Here is a tiny trained network, its code and every weight. The questions are about switching its units off for an input and a class, where a switched-off unit gives its printed mean instead of its output.

import numpy as np


def w(rows, s, z=0):
    codes = np.array(rows[::2]) - 128.0
    scale = np.full(codes.shape[1], s)
    scale[-1] = z or s
    return codes * scale


def f(y):
    return y / 2 * (1 + np.tanh(0.7978845608 * (y + 0.044715 * y**3)))


def log_softmax(a):
    a = a - a.max(-1, keepdims=True)
    return a - np.log(np.exp(a).sum(-1, keepdims=True))


def net(x, mask):
    res = np.array(x, float).reshape(1, 3) / 4 @ E
    y = f(res @ A[0][:, :-1].T + A[0][:, -1])
    res = res + np.where(mask, y, B[0][:, -1]) @ B[0][:, :-1]
    return log_softmax(res[-1] @ U[:, :-1].T + U[:, -1])


A, B = {}, {}
E = w([
[254,36,102],'x0',
[235,208,174],'x1',
[129,126,134],'x2',
],0.0072)
A[0] = w([
[192,79,128,79],'neuron 0',
[196,147,146,149],'neuron 1',
[84,249,130,80],'neuron 2',
[75,45,32,173],'neuron 3',
[149,93,139,94],'neuron 4',
[159,114,67,67],'neuron 5',
[93,36,190,171],'neuron 6',
[76,146,155,88],'neuron 7',
[152,165,179,144],'neuron 8',
[96,80,104,133],'neuron 9',
[84,176,113,107],'neuron 10',
[169,213,190,167],'neuron 11',
[173,201,171,114],'neuron 12',
[33,118,47,152],'neuron 13',
[241,210,171,121],'neuron 14',
[44,115,165,105],'neuron 15',
[164,69,121,90],'neuron 16',
[4,245,146,76],'neuron 17',
[123,131,137,254],'neuron 18',
[167,102,88,72],'neuron 19',
],0.014,0.0053)
B[0] = w([
[100,62,255,169],'neuron 0',
[125,160,85,179],'neuron 1',
[179,33,163,202],'neuron 2',
[235,133,34,211],'neuron 3',
[140,92,161,135],'neuron 4',
[213,111,183,136],'neuron 5',
[188,148,78,167],'neuron 6',
[153,98,129,155],'neuron 7',
[183,174,69,164],'neuron 8',
[222,177,71,157],'neuron 9',
[206,86,127,162],'neuron 10',
[181,119,52,209],'neuron 11',
[210,124,76,184],'neuron 12',
[166,146,69,205],'neuron 13',
[170,114,81,230],'neuron 14',
[208,104,102,175],'neuron 15',
[188,111,138,157],'neuron 16',
[163,89,172,249],'neuron 17',
[68,139,87,174],'neuron 18',
[152,106,221,144],'neuron 19',
],0.0075,0.011)
U = w([
[165,17,151,85],'0',
[184,171,80,35],'1',
[153,123,115,252],'2',
[103,135,99,220],'3',
[5,185,178,40],'4',
[43,136,189,43],'5',
[48,141,198,41],'6',
[19,150,194,44],'7',
],0.015,0.011)

Each question gives the input, the list of numbers given to net, and the class t.
The units are the neurons (one row each of A and B). Each row of codes is followed by its name. A weight is (code - 128) times the scale printed after its matrix; where a second scale follows, it is the last column's (A, B and U).
mask holds one flag per neuron, in row order. A switched-off neuron (its flag False) gives its mean, the last column of its row in B, instead of its output. The means were averaged over made-up inputs and are rounded, as every weight is.
A unit's drop is (log p(t) with every unit on - log p(t) with that unit switched off) / (log p(t) with every unit on - log p(t) with every unit switched off).
The circuit of an input: a set's keep is (log p(t) with only the set's units on - log p(t) with every unit switched off) / (log p(t) with every unit on - log p(t) with every unit switched off). Starting from the 12 units with the biggest drops (on a tie, the unit counted first), units are removed one at a time, each time the one whose removal leaves the highest keep (on an exact tie, the one counted first), for as long as the keep stays at least 0.8.
units of the circuit, in order: the units of the circuit, biggest drop first
top k neurons: the k neurons with the biggest drops, biggest first
drop of u: that unit's drop, to one decimal
input [-8,7,4], class 0: units of the circuit, in order	neuron 2
input [2,-6,2], class 1: units of the circuit, in order	neuron 3; neuron 9
input [5,-8,-8], class 1: units of the circuit, in order	neuron 3; neuron 9
input [-6,-3,1], class 0: top 2 neurons	neuron 17; neuron 2
input [-1,-4,-2], class 1: units of the circuit, in order	neuron 3; neuron 0
input [-5,-1,3], class 0: units of the circuit, in order	neuron 17; neuron 2
input [2,-5,5], class 1: units of the circuit, in order	neuron 3; neuron 2
input [-6,-8,-8], class 1: units of the circuit, in order	neuron 13; neuron 3
input [-4,-8,1], class 1: units of the circuit, in order	neuron 3; neuron 13
input [3,1,0], class 3: top 2 neurons	neuron 2; neuron 17
input [-4,0,-1], class 0: top 3 neurons	neuron 17; neuron 2; neuron 1
input [2,-2,-2], class 3: drop of neuron 2	0.2
input [-3,-8,-7], class 1: drop of neuron 13	0.1
input [-2,-3,0], class 3: drop of neuron 8	0.1
